 0.155  -0.144   0.037   0.103 → 0.037

-1.463  -1.191   1.371  -0.753  -1.993   0.699  -1.361
-1.177  -1.182   1.333  -0.569  -1.377  -0.477  -1.575
→ -0.477

 13.236   -3.372  -14.636  -12.119   -8.499  -10.664 → -8.499

 0.022  -0.160   0.113  -0.181  -0.090 → -0.181

-1.492   1.640   0.795  -1.812  -0.069 → -1.812

-1.2  -0.7  -1.7   0.0   1.6 → 0.0
---
Q:
[[-47  61 -54 -50 -16  47 -13 -41]
 [ 48  24   3  44  26  30  -1  23]
 [  8  -7  10  59  17 -23  46  48]
 [-19 -18  21  22 -17  -7  51  52]
 [ 10  47 -63 -20  28  60 -38 -19]
 [-54 -56  54  -8 -52 -45  49   9]
 [ -9   5  12  45  -5   6  43  60]]
A: 6

Q:
[[  8 -48 -58 -12 -25  38 -11 -20 -38 -50  44 -17  34]
 [ 40  -8  -1 -20  26  29  19  20 -21 -17  23 -27  36]
 [-23  19 -11  14  32  11  17 -13 -37  33   4 -43  -3]
 [ 41  -9 -45  22  -6  30   1  25  -8  22  -9  15  22]
 [-63  27  31 -28 -36 -35 -36 -45  42   4 -39  18  46]
 [-29 -16  27  11 -11  30  -5 -70 -32  23  47 -11  -6]
 [-16  24  29  12 -13  14 -30 -72  10  49  34  10  24]
 [-44 -37 -11  14   9  47 -47 -27  41  49 -50 -22  51]]
A: -50

Q:
[[ 33 -11  27  -6 -18  10   3]
 [  3  11  24 -22 -56   7   8]
 [-27  17 -17 -13  -3  -9   2]
 [ -9 -24  -7  -3  32 -28   3]
 [-29  15 -19 -11 -18  -9   1]
 [ -2  -8  22  -8   8  22 -10]
 [ -8 -15 -15  40 -35   0 -13]
 [-15  19  -2 -25  33  -4   7]
 [-16  -9 -21  17  29  -7 -10]
 [  4  11  25 -21  10   7   9]
 [-12  25 -11 -15   3 -12  33]]
A: 3

Q:
[[  2   7 -36 -50 -50 -15  49]
 [ 13  54  -7 -59 -11  -1 -53]
 [-24  15 -50   2 -40   6 -54]
 [-41  21 -60  41 -59 -58 -51]
 [  8 -10   7 -59  53   9 -63]
 [ 53  -7 -14   7  25 -39  36]
 [-36  39 -56  27 -56 -36 -54]
 [ -2  32 -12 -51 -29 -51 -25]
 [-56 -53 -34 -27 -44 -23  21]
 [ 34  -5  -7 -35 -26 -43  39]
 [ 29  61  52  62  16  23 -20]
 [-31 -63 -11   4  34   6 -47]]
A: 34

Q:
[[ 26 -36   1  15   7 -14   9 -14  -5 -29   7  20  14]
 [  4  32  -1  39 -15 -10   7 -10 -19   6  14   1  21]
 [-32 -18  15  25  -8  13   8  28   3 -27   4   5  27]
 [ 38  -8 -15  42 -11 -12   1 -11  12   1   1 -12  -5]
 [-20 -17   3 -17  21  -6 -12  -5  11  15   2  -1  12]
 [ 12 -13  10  30  -2  14 -16  -3  33   7  -2  11  -2]
 [-63   8 -24  -7 -13  27 -18  -1 -27   0   4  15   7]]
A: 4
---
[[  5  -2  -8   5   1   1   2]
 [  1  -3 -13  17   4   4   6]
 [ 61 -59  50 -63  58 -63  11]] -> 50

[[-54 -29  42 -27  47 -50]
 [-52 -42  37 -16  39 -52]
 [-51  24  51 -36  53 -53]] -> 51

[[ 33 -59  -6  32 -21 -58]
 [ 21   9  18  53  -5   8]
 [ 20  43 -26  53  -8  57]] -> -26

[[ 13  -4 -26   8  25]
 [ -5 -17   2  32   7]
 [  3  22  11 -64 -25]] -> 11

[[-44  -4  38   8  29]
 [-73  34 -14 -61  17]
 [-19 -22   5 -13  -6]] -> 5

[[-72  69  53 -11]
 [-35  45 -55 -70]
 [-69  69  41  16]] -> 41

[[ 52 -56  26 -30  29  26]
 [-34 -40  -1  38 -67  -1]
 [-45 -44  18  -6   4   1]] -> 18

[[-18 -11  65   3 -11 -56]
 [ -2 -29  59 -24 -29 -36]
 [ 12 -34  40 -42 -34 -12]] -> 40

[[ 50   5 -40  42  49 -36 -32]
 [ 54 -36 -29 -71   6  30 -31]
 [-28  69  49  65  58  17  58]] -> 49

[[ -1  35  47   0 -30   7   1]
 [-50  25 -19  11  64  72 -49]
 [-55  28 -17  11  58  73 -53]] -> -17
---
[-15, -30, 57, 40, 27, 61, -3] | -30
[[-5, -17, 39, -50], [9, 16, 23, 61]] | 16
[-16, 3, -40, 46, -24, 56, 50] | 3
[23, -30, -40, 3, -24, -57, 12] | -30
[[40, 46, 47, 2, -19, 50, 32], [32, 48, 47, -7, -18, 38, 31], [22, -3, -14, 55, 40, 40, -5]] | -3
[[-27, 7, -15, 13, -28], [33, -59, 18, 14, 2], [26, -34, 8, -2, 3]] | -34
[56, 57, -31, -61, 54, 47] | 57
[-29, 43, 63, 58, -3, 50] | 43
[-6, -74, -32, 32, -70] | -74
---
[[-516  -26  469  -19 -121 -303 -381  201 -196 -459 -214]
 [-733 -144  374  527  306  159   56 -334 -195 -651 -727]
 [ -24 -679    7  157  398  392 -212 -191  171 -619 -533]
 [-208 -536   39  144  208  185 -330 -200  248 -634 -271]
 [ -63  124 -588 -449 -605 -576  -95 -239 -312  309  283]
 [-590  -46  442   47 -142 -294 -421   63  -26 -562 -125]
 [ 297 -533 -181 -380 -101    7 -586  170  179 -330   17]
 [  53   94 -670 -322 -368 -247  216 -369 -548  377 -191]
 [-132 -203 -229 -486 -363 -359 -270 -200  136  -35  318]] | -24

[[598 598 333 766 583 470 724 574]
 [440 484 754 471 425 612 579 550]
 [391 410 189 386 448 266 296 343]
 [727 670 353 690 735 649 598 540]
 [466 429 679  50 443 549 293 345]
 [553 541 575 246 619 727 324 440]] | 391

[[ -2  11  -4 -10 -10  -5  35  23 -21  -8 -18]
 [ 10 -43 -20  -6  14  -5  -3 -15   2  25   5]
 [ -2   2 -12   1 -29  -6   0  20 -19 -18 -12]
 [  6 -46 -19 -10  19  -7   3 -23 -10  18   2]
 [  9 -19  -7  -5 -44 -11   3 -14 -21   5  -7]
 [  4  17  -9 -20 -29  -1  -1  49 -31 -16   3]
 [-11  18  -3   1 -33  -6 -13  24 -13 -22  -9]
 [  8 -45  -2   3 -10  -3   2   6  18 -49  -7]] | -2

[[ 12 -17  -7 -17 -14 -24   7 -22]
 [-16 -19 -22 -18 -15 -12 -23   2]
 [-13 -20 -16 -15 -19 -20 -24 -20]
 [-15  -5 -16 -25  -2 -22 -16 -24]
 [-18 -24   3 -25 -24 -18  39 -26]
 [-15 -14  -9 -12 -24 -24   3 -19]
 [ -6 -21 -22 -11 -23 -18 -14 -12]
 [-20   3 -21 -18 -18 -25 -21 -15]
 [-12 -25  25 -20 -13   2 -24 -21]] | -13

[[49 23 23 43 46 47 39 41 21 49 22]
 [38 20 33 60 51 44 32 31 45 23 20]
 [51  2 32 52 47 40 34 39 19 56 16]
 [37 10 44 67 47 35 30 25 48 28 15]
 [20 20 47 41 25 23 14 42 35 16 50]
 [57 35 11 43 42 52 48 28 32 54 20]
 [54 41 10 41 38 50 50 30 36 53 22]
 [19 35 45 28 52 33 35 53 28 15 45]
 [52 28 20 41 67 67 75 33 34 31 11]
 [35 23 35 31 30 32 29 38 19 43 40]
 [55 35 15 37 48 61 65 41 18 47 17]] | 51

[[ -17   42  -29 -154 -278 -561 -227  211 -344  -36  -13 -321]
 [-143 -167 -177 -170 -207 -274 -203 -183 -162 -143 -198 -170]
 [ 607  -88 -170 -164   56  179  -73  -99 -236 -340  -72 -293]
 [ 818   23  -51  -58   90  180  -50    3 -339 -369   46 -271]
 [-143 -164 -168 -172 -214 -327 -206 -177 -169 -130 -199 -170]
 [ -40 -146 -221 -178   -9  124 -113 -161 -155 -275 -170 -214]
 [ 239 -117 -194 -169   42  169  -83 -119 -201 -325 -110 -292]] | 607

[[444 523 457 453 411 217 466]
 [488 227 299 287 158 520 345]
 [314 283 196 166 400 272 298]
 [465 341 397 268 193 562 140]
 [582 357 307 255 106 757 316]
 [200 174 370 436 289 354 502]
 [210 461 339 382 421 309 124]
 [337 265 440 194 361 381 259]] | 314

[[405 758 473 458 765 182 640 179 244 215]
 [819 581 565 517 414 232 506 589 478 546]
 [486 282 748 763 202 544 419 880 639 743]
 [123 535 696 702 501 148 619 159 219 288]
 [271 550 609 653 614 430 554 528 416 392]] | 486

[[50 59 67 77 28 74 64 39  4]
 [75 39 85 46 45 86 70 63 17]
 [38 55 88 48 52 63 69 35 47]
 [78 38 71 57 43 73 56 70 14]
 [75 38 61 50 47 64 52 73 29]
 [59 55 40 65 36 58 45 62 26]
 [65 40 14 49 58 38 28 73 64]
 [66 46 33 62 44 51 44 63 31]
 [44 61 57 77 33 57 58 38 20]
 [60 41 76 33 62 60 58 63 58]
 [33 54 42 37 68 33 48 39 94]
 [67 42 15 49 55 39 27 78 66]] | 38
